Here is a tiny trained network, its code and every weight. The questions are about switching its units off for an input and a class, where a switched-off unit gives its printed mean instead of its output.

import numpy as np


def w(rows, s, z=0):
    codes = np.array(rows[::2]) - 128.0
    scale = np.full(codes.shape[1], s)
    scale[-1] = z or s
    return codes * scale


def f(y):
    return y / 2 * (1 + np.tanh(0.7978845608 * (y + 0.044715 * y**3)))


def log_softmax(a):
    a = a - a.max(-1, keepdims=True)
    return a - np.log(np.exp(a).sum(-1, keepdims=True))


def net(x, mask):
    res = np.array(x, float).reshape(1, 6) / 4 @ E
    y = f(res @ A[0][:, :-1].T + A[0][:, -1])
    res = res + np.where(mask, y, B[0][:, -1]) @ B[0][:, :-1]
    return log_softmax(res[-1] @ U[:, :-1].T + U[:, -1])


A, B = {}, {}
E = w([
[132,152,171,78,126,106,118],'x0',
[128,121,113,135,129,130,128],'x1',
[22,88,128,93,203,141,80],'x2',
[110,61,83,178,116,179,196],'x3',
[192,82,113,106,96,245,67],'x4',
[60,128,82,152,2,153,121],'x5',
],0.012)
A[0] = w([
[112,156,126,162,150,37,201,184],'neuron 1',
[75,158,129,139,134,119,111,113],'neuron 2',
[127,127,138,94,125,129,124,109],'neuron 3',
[129,121,145,136,209,119,145,250],'neuron 4',
[130,89,123,88,96,198,55,208],'neuron 5',
[70,89,139,114,187,155,79,124],'neuron 6',
[177,111,137,116,252,115,171,147],'neuron 7',
[60,92,126,96,193,169,75,31],'neuron 8',
[139,97,131,104,108,188,75,2],'neuron 9',
[5,136,108,116,131,111,114,121],'neuron 10',
[131,119,140,134,105,111,120,137],'neuron 11',
[145,166,130,158,77,107,154,163],'neuron 12',
[107,159,129,140,45,166,106,198],'neuron 13',
[135,131,155,162,158,159,114,119],'neuron 14',
[104,154,141,120,109,118,140,117],'neuron 15',
[185,138,122,102,177,154,110,151],'neuron 16',
[202,114,143,126,111,135,133,155],'neuron 17',
[86,91,124,94,201,171,87,232],'neuron 18',
[122,109,139,137,132,137,163,134],'neuron 19',
[213,119,111,96,185,170,134,145],'neuron 20',
[122,122,120,138,111,100,155,93],'neuron 21',
[134,147,161,126,121,143,141,116],'neuron 22',
[46,129,139,134,138,119,113,117],'neuron 23',
],0.016,0.011)
B[0] = w([
[89,220,112,117,97,135,76,254],'neuron 1',
[124,83,141,118,141,130,157,157],'neuron 2',
[109,125,95,154,124,139,150,133],'neuron 3',
[196,129,125,153,136,164,197,241],'neuron 4',
[209,178,106,132,145,153,207,231],'neuron 5',
[118,223,135,126,117,123,104,208],'neuron 6',
[114,231,107,90,102,136,90,251],'neuron 7',
[169,233,79,131,113,151,162,198],'neuron 8',
[61,187,149,86,102,107,67,164],'neuron 9',
[148,4,161,141,158,119,130,211],'neuron 10',
[130,144,118,151,121,129,142,137],'neuron 11',
[144,175,132,94,134,164,151,192],'neuron 12',
[75,185,133,119,128,104,62,208],'neuron 13',
[147,103,160,120,115,136,153,146],'neuron 14',
[141,106,98,157,140,144,121,146],'neuron 15',
[119,71,119,145,128,138,162,191],'neuron 16',
[128,61,125,150,156,115,162,182],'neuron 17',
[44,107,149,112,101,98,36,244],'neuron 18',
[154,140,166,101,141,77,110,148],'neuron 19',
[139,40,135,163,150,102,156,208],'neuron 20',
[159,135,145,105,149,121,86,146],'neuron 21',
[139,105,93,149,123,146,115,133],'neuron 22',
[122,58,128,146,128,105,160,179],'neuron 23',
],0.017,0.02)
U = w([
[180,176,106,118,140,202,172,52],'0',
[59,153,148,100,135,145,79,136],'1',
[117,4,187,170,201,120,167,254],'2',
],0.013,0.00098)

Each question gives the input, the list of numbers given to net, and the class t.
The units are the neurons (one row each of A and B). Each row of codes is followed by its name. A weight is (code - 128) times the scale printed after its matrix; where a second scale follows, it is the last column's (A, B and U).
mask holds one flag per neuron, in row order. A switched-off neuron (its flag False) gives its mean, the last column of its row in B, instead of its output. The means were averaged over made-up inputs and are rounded, as every weight is.
A unit's drop is (log p(t) with every unit on - log p(t) with that unit switched off) / (log p(t) with every unit on - log p(t) with every unit switched off).
The circuit of an input: a set's keep is (log p(t) with only the set's units on - log p(t) with every unit switched off) / (log p(t) with every unit on - log p(t) with every unit switched off). Starting from the 12 units with the biggest drops (on a tie, the unit counted first), units are removed one at a time, each time the one whose removal leaves the highest keep (on an exact tie, the one counted first), for as long as the keep stays at least 0.8.
circuit, biggest first: the units of the circuit, biggest drop first
top k neurons: the k neurons with the biggest drops, biggest first
drop of u: that unit's drop, to one decimal
input [-8,5,7,7,0,-6], class 1: circuit, biggest first -> [neuron 18]
input [6,3,-7,-8,-2,3], class 1: top 3 neurons -> [neuron 5; neuron 4; neuron 13]
input [6,4,8,6,3,-4], class 0: top 4 neurons -> [neuron 8; neuron 4; neuron 5; neuron 13]
input [6,-3,-4,8,-3,3], class 1: top 2 neurons -> [neuron 5; neuron 4]
input [-2,5,-5,-4,-7,1], class 1: top 2 neurons -> [neuron 5; neuron 1]
input [7,6,8,6,1,-7], class 0: top 2 neurons -> [neuron 4; neuron 8]
input [-4,4,-5,5,-5,2], class 1: top 4 neurons -> [neuron 5; neuron 4; neuron 1; neuron 8]
input [-4,-6,-3,1,0,7], class 1: top 3 neurons -> [neuron 13; neuron 4; neuron 8]
input [7,-1,1,5,-3,1], class 2: top 2 neurons -> [neuron 7; neuron 6]
input [1,-4,1,0,0,4], class 2: drop of neuron 7 -> 0.6
input [6,-1,8,2,-3,4], class 2: drop of neuron 10 -> 0.8
input [-7,0,-1,-2,1,0], class 2: drop of neuron 6 -> 0.3
input [3,-3,-5,5,-6,3], class 1: drop of neuron 10 -> 0.0
input [-8,-1,-6,0,0,4], class 1: circuit, biggest first -> [neuron 4]
